Here is a tiny trained network, its code and every weight. The questions are about switching its units off for an input and a class, where a switched-off unit gives its printed mean instead of its output.

import numpy as np


def w(rows, s, z=0):
    codes = np.array(rows[::2]) - 128.0
    scale = np.full(codes.shape[1], s)
    scale[-1] = z or s
    return codes * scale


def f(y):
    return np.maximum(y, 0)


def log_softmax(a):
    a = a - a.max(-1, keepdims=True)
    return a - np.log(np.exp(a).sum(-1, keepdims=True))


def net(x, mask):
    res = np.array(x, float).reshape(1, 5) / 4 @ E
    y = f(res @ A[0][:, :-1].T + A[0][:, -1])
    res = res + np.where(mask, y, B[0][:, -1]) @ B[0][:, :-1]
    return log_softmax(res[-1] @ U[:, :-1].T + U[:, -1])


A, B = {}, {}
E = w([
[105,15,40,155],'x0',
[103,100,164,154],'x1',
[122,120,139,138],'x2',
[90,196,85,205],'x3',
[251,122,134,181],'x4',
],0.012)
A[0] = w([
[97,115,137,149,68],'N1',
[150,134,109,117,235],'N2',
[99,139,144,168,93],'N3',
[71,136,80,140,44],'N4',
[145,146,155,128,145],'N5',
[132,169,117,102,89],'N6',
[130,171,176,123,215],'N7',
[50,199,136,149,125],'N8',
[108,133,175,146,114],'N9',
[177,138,180,95,107],'N10',
[156,114,157,120,94],'N11',
[155,136,210,116,226],'N12',
[92,96,148,3,125],'N13',
[132,43,55,138,254],'N14',
[180,123,109,190,147],'N15',
[171,110,149,88,134],'N16',
[99,159,143,104,136],'N17',
[111,99,141,139,138],'N18',
[108,91,65,126,213],'N19',
[165,95,115,101,114],'N20',
[64,123,73,161,95],'N21',
[90,117,144,123,184],'N22',
[100,97,48,162,154],'N23',
[170,137,167,116,101],'N24',
[99,177,159,132,189],'N25',
[69,66,65,124,131],'N26',
[101,130,122,153,144],'N27',
[125,169,110,208,147],'N28',
],0.017,0.0074)
B[0] = w([
[131,134,125,130,140],'N1',
[109,159,220,156,179],'N2',
[146,88,135,111,148],'N3',
[175,172,61,194,164],'N4',
[171,195,93,178,164],'N5',
[142,190,94,171,154],'N6',
[166,219,58,83,204],'N7',
[110,159,59,69,204],'N8',
[173,159,51,131,149],'N9',
[184,127,77,197,187],'N10',
[213,3,116,219,154],'N11',
[176,242,137,199,212],'N12',
[139,196,225,56,218],'N13',
[9,90,210,164,255],'N14',
[29,71,253,50,205],'N15',
[150,65,125,228,180],'N16',
[109,190,59,106,171],'N17',
[88,119,168,87,152],'N18',
[72,130,184,193,205],'N19',
[98,26,149,186,170],'N20',
[183,204,125,199,182],'N21',
[117,207,151,96,168],'N22',
[104,151,164,227,205],'N23',
[169,138,82,180,171],'N24',
[153,151,72,82,192],'N25',
[128,148,166,237,213],'N26',
[174,170,114,120,153],'N27',
[141,195,131,20,195],'N28',
],0.0064,0.018)
U = w([
[254,213,185,13,186],'0',
[191,180,103,206,91],'1',
[101,157,159,119,249],'2',
[137,36,128,137,3],'3',
[116,182,11,43,38],'4',
],0.011,0.005)

Each question gives the input, the list of numbers given to net, and the class t.
The units are the neurons (one row each of A and B). Each row of codes is followed by its name. A weight is (code - 128) times the scale printed after its matrix; where a second scale follows, it is the last column's (A, B and U).
mask holds one flag per neuron, in row order. A switched-off neuron (its flag False) gives its mean, the last column of its row in B, instead of its output. The means were averaged over made-up inputs and are rounded, as every weight is.
A unit's drop is (log p(t) with every unit on - log p(t) with that unit switched off) / (log p(t) with every unit on - log p(t) with every unit switched off).
The circuit of an input: a set's keep is (log p(t) with only the set's units on - log p(t) with every unit switched off) / (log p(t) with every unit on - log p(t) with every unit switched off). Starting from the 12 units with the biggest drops (on a tie, the unit counted first), units are removed one at a time, each time the one whose removal leaves the highest keep (on an exact tie, the one counted first), for as long as the keep stays at least 0.8.
units of the circuit, in order: the units of the circuit, biggest drop first
unit that matters most: the unit with the biggest drop
k most important neurons: the k neurons with the biggest drops, biggest first
drop of u: that unit's drop, to one decimal
input [7,3,-7,2,2], class 2: unit that matters most => N14
input [-6,3,-8,1,-4], class 4: units of the circuit, in order => N8, N17, N25
input [0,-5,4,2,-5], class 4: units of the circuit, in order => N8, N12, N14
input [-1,-1,-5,1,5], class 0: units of the circuit, in order => N26, N23
input [8,-4,3,5,5], class 2: 2 most important neurons => N15, N14
input [-8,-3,5,-6,1], class 1: 2 most important neurons => N10, N16
input [-6,7,-1,1,-5], class 4: 2 most important neurons => N8, N17
input [2,8,-2,3,-6], class 1: 4 most important neurons => N21, N15, N4, N26
input [-6,8,7,2,0], class 4: 2 most important neurons => N13, N8
input [4,-8,-8,-5,0], class 2: 2 most important neurons => N13, N11
input [0,8,5,-8,2], class 1: 2 most important neurons => N12, N15
input [7,3,7,8,5], class 2: drop of N15 => 0.4
input [-2,8,-5,1,1], class 0: drop of N14 => 0.1
input [1,8,-1,5,4], class 2: drop of N13 => 0.2
input [-5,-3,6,-6,7], class 1: drop of N5 => 0.0
input [7,7,-3,3,3], class 2: units of the circuit, in order => N14
